Below are the code and all the weights of a small trained network. Each question names an input and a target symbol and asks about switching units off, where a switched-off unit gives its printed mean instead of its output.

import numpy as np


def w(rows, s, z=0):
    codes = np.array(rows[::2]) - 128.0
    scale = np.full(codes.shape[1], s)
    scale[-1] = z or s
    return codes * scale


def norm(h):
    return h / np.sqrt((h * h).mean(-1, keepdims=True) + 1e-5)


def f(y):
    return np.maximum(y, 0)


def softmax(a):
    e = np.exp(a - a.max(-1, keepdims=True))
    return e / e.sum(-1, keepdims=True)


def log_softmax(a):
    a = a - a.max(-1, keepdims=True)
    return a - np.log(np.exp(a).sum(-1, keepdims=True))


def net(x, mask):
    ids = ['ΓΔΘΞΣΨαβζηλμπτφω'.index(c) for c in x.split()]
    T = len(ids)
    res = E[ids] + P[:T]
    q, k, v = (norm(res) @ M[0].T for M in (Q, K, V))
    z = softmax(np.where(np.tri(T) > 0, q @ k.T / 4**0.5, -1e9)) @ v
    res = res + np.where(mask[0], z, O[0][:, -1]) @ O[0][:, :-1]
    y = f(norm(res) @ A[0][:, :-1].T + A[0][:, -1])
    res = res + np.where(mask[1:17], y, B[0][:, -1]) @ B[0][:, :-1]
    return log_softmax(norm(res)[-1] @ U[:, :-1].T + U[:, -1])


Q, K, V, O, A, B = {}, {}, {}, {}, {}, {}
E = w([
[118,154,86,138],'Γ',
[113,154,89,134],'Δ',
[115,153,88,137],'Θ',
[114,155,87,138],'Ξ',
[118,156,85,141],'Σ',
[130,153,76,133],'Ψ',
[130,164,78,154],'α',
[126,169,81,164],'β',
[95,83,249,138],'ζ',
[151,159,81,136],'η',
[125,80,237,113],'λ',
[164,137,115,118],'μ',
[159,171,108,175],'π',
[96,134,209,191],'τ',
[94,117,230,178],'φ',
[166,137,123,121],'ω',
],0.015)
P = w([
[134,130,100,124],'0',
[176,110,81,214],'1',
[109,87,77,175],'2',
[184,164,106,130],'3',
[126,190,118,58],'4',
[168,64,82,189],'5',
[95,77,68,102],'6',
[143,204,124,210],'7',
[26,249,140,146],'8',
[242,98,83,222],'9',
],0.016)
Q[0] = w([
[184,133,146,172],'H1',
[250,114,148,98],'H1',
[113,33,80,165],'H1',
[97,57,96,144],'H1',
],0.015)
K[0] = w([
[198,113,133,162],'H1',
[138,125,128,252],'H1',
[179,221,199,100],'H1',
[105,236,138,89],'H1',
],0.016)
V[0] = w([
[235,171,88,126],'H1',
[208,112,237,96],'H1',
[9,173,139,162],'H1',
[48,219,178,200],'H1',
],0.012)
O[0] = w([
[66,215,116,75,210],'H1',
[221,172,142,108,1],'H1',
[103,109,96,253,120],'H1',
[42,166,177,237,130],'H1',
],0.013,0.0058)
A[0] = w([
[136,112,73,119,73],'N1',
[107,84,198,121,172],'N2',
[106,202,181,78,254],'N3',
[146,109,175,81,93],'N4',
[160,144,116,96,218],'N5',
[183,6,120,130,192],'N6',
[135,207,131,149,194],'N7',
[111,185,135,85,172],'N8',
[181,115,74,160,150],'N9',
[96,163,183,174,140],'N10',
[118,127,91,76,167],'N11',
[104,113,95,144,207],'N12',
[163,162,62,150,32],'N13',
[108,107,169,116,252],'N14',
[194,98,120,58,169],'N15',
[138,84,191,143,160],'N16',
],0.019,0.0041)
B[0] = w([
[136,82,126,95,161],'N1',
[138,155,89,103,188],'N2',
[184,178,128,166,252],'N3',
[155,85,185,83,154],'N4',
[111,116,205,89,183],'N5',
[169,156,57,108,180],'N6',
[128,169,160,162,242],'N7',
[170,165,136,157,231],'N8',
[182,132,100,112,201],'N9',
[171,109,176,126,253],'N10',
[150,133,158,78,222],'N11',
[151,82,106,111,254],'N12',
[150,164,97,100,193],'N13',
[153,128,78,123,196],'N14',
[55,43,247,124,189],'N15',
[156,157,73,134,189],'N16',
],0.015,0.007)
U = w([
[84,102,121,115,155],'Γ',
[91,82,113,122,182],'Δ',
[91,88,122,126,174],'Θ',
[87,94,118,130,162],'Ξ',
[88,111,117,123,114],'Σ',
[97,154,36,25,30],'Ψ',
[70,169,90,128,74],'α',
[36,166,130,180,167],'β',
[230,89,37,137,2],'ζ',
[119,219,98,45,11],'η',
[164,59,159,92,177],'λ',
[102,122,183,89,232],'μ',
[73,253,169,163,90],'π',
[113,103,192,217,156],'τ',
[149,87,174,209,146],'φ',
[93,155,211,95,245],'ω',
],0.012,0.004)

Each question gives the input, a string of symbols that net reads in full, and the target symbol t.
The units are the heads (4 rows each of Q, K, V and O) and the neurons (one row each of A and B). Each row of codes is followed by its name. A weight is (code - 128) times the scale printed after its matrix; where a second scale follows, it is the last column's (O, A, B and U).
mask holds one flag per unit, heads first, then neurons. A switched-off unit (its flag False) gives its mean, the last column of its rows in O or B, instead of its output. The means were averaged over made-up inputs and are rounded, as every weight is.
A unit's drop is (log p(t) with every unit on - log p(t) with that unit switched off) / (log p(t) with every unit on - log p(t) with every unit switched off).
The circuit of an input: a set's keep is (log p(t) with only the set's units on - log p(t) with every unit switched off) / (log p(t) with every unit on - log p(t) with every unit switched off). Starting from the 12 units with the biggest drops (on a tie, the unit counted first), units are removed one at a time, each time the one whose removal leaves the highest keep (on an exact tie, the one counted first), for as long as the keep stays at least 0.8.
units of the circuit, in order: the units of the circuit, biggest drop first
k most important neurons: the k neurons with the biggest drops, biggest first
drop of u: that unit's drop, to one decimal
input Δ Ψ α τ Ψ μ μ, target Ψ: 2 most important neurons	[N10, N15]
input Γ ζ ζ λ π β ζ Δ, target ζ: units of the circuit, in order	[H1, N9]
input τ π ζ η, target π: units of the circuit, in order	[H1, N7]
input Θ Δ Ψ Σ, target Ψ: units of the circuit, in order	[H1, N12]
input π μ λ, target π: units of the circuit, in order	[H1, N3]
input Γ ζ π Δ Ψ Δ, target Ψ: units of the circuit, in order	[H1, N3]
input λ Ξ φ, target λ: 2 most important neurons	[N15, N6]
input β β ζ Ξ η Ψ μ, target η: 2 most important neurons	[N10, N15]
input Ξ Θ ζ ζ, target ζ: units of the circuit, in order	[N14, N16]
input β ζ ζ β ω, target ζ: units of the circuit, in order	[H1, N6]
input π ζ Ξ β ζ Σ Σ π Γ Θ, target π: most important neuron	[N7]
input Ψ μ Ψ Ξ Ξ, target Ψ: 2 most important neurons	[N15, N11]
input Ψ η ζ τ Θ, target ζ: drop of H1	1.2
input Θ η π Γ α, target π: drop of H1	0.2
input Ξ Ξ π Γ Σ, target π: drop of H1	0.2
input α π Γ ζ α Δ τ η ζ, target τ: most important neuron	[N10]
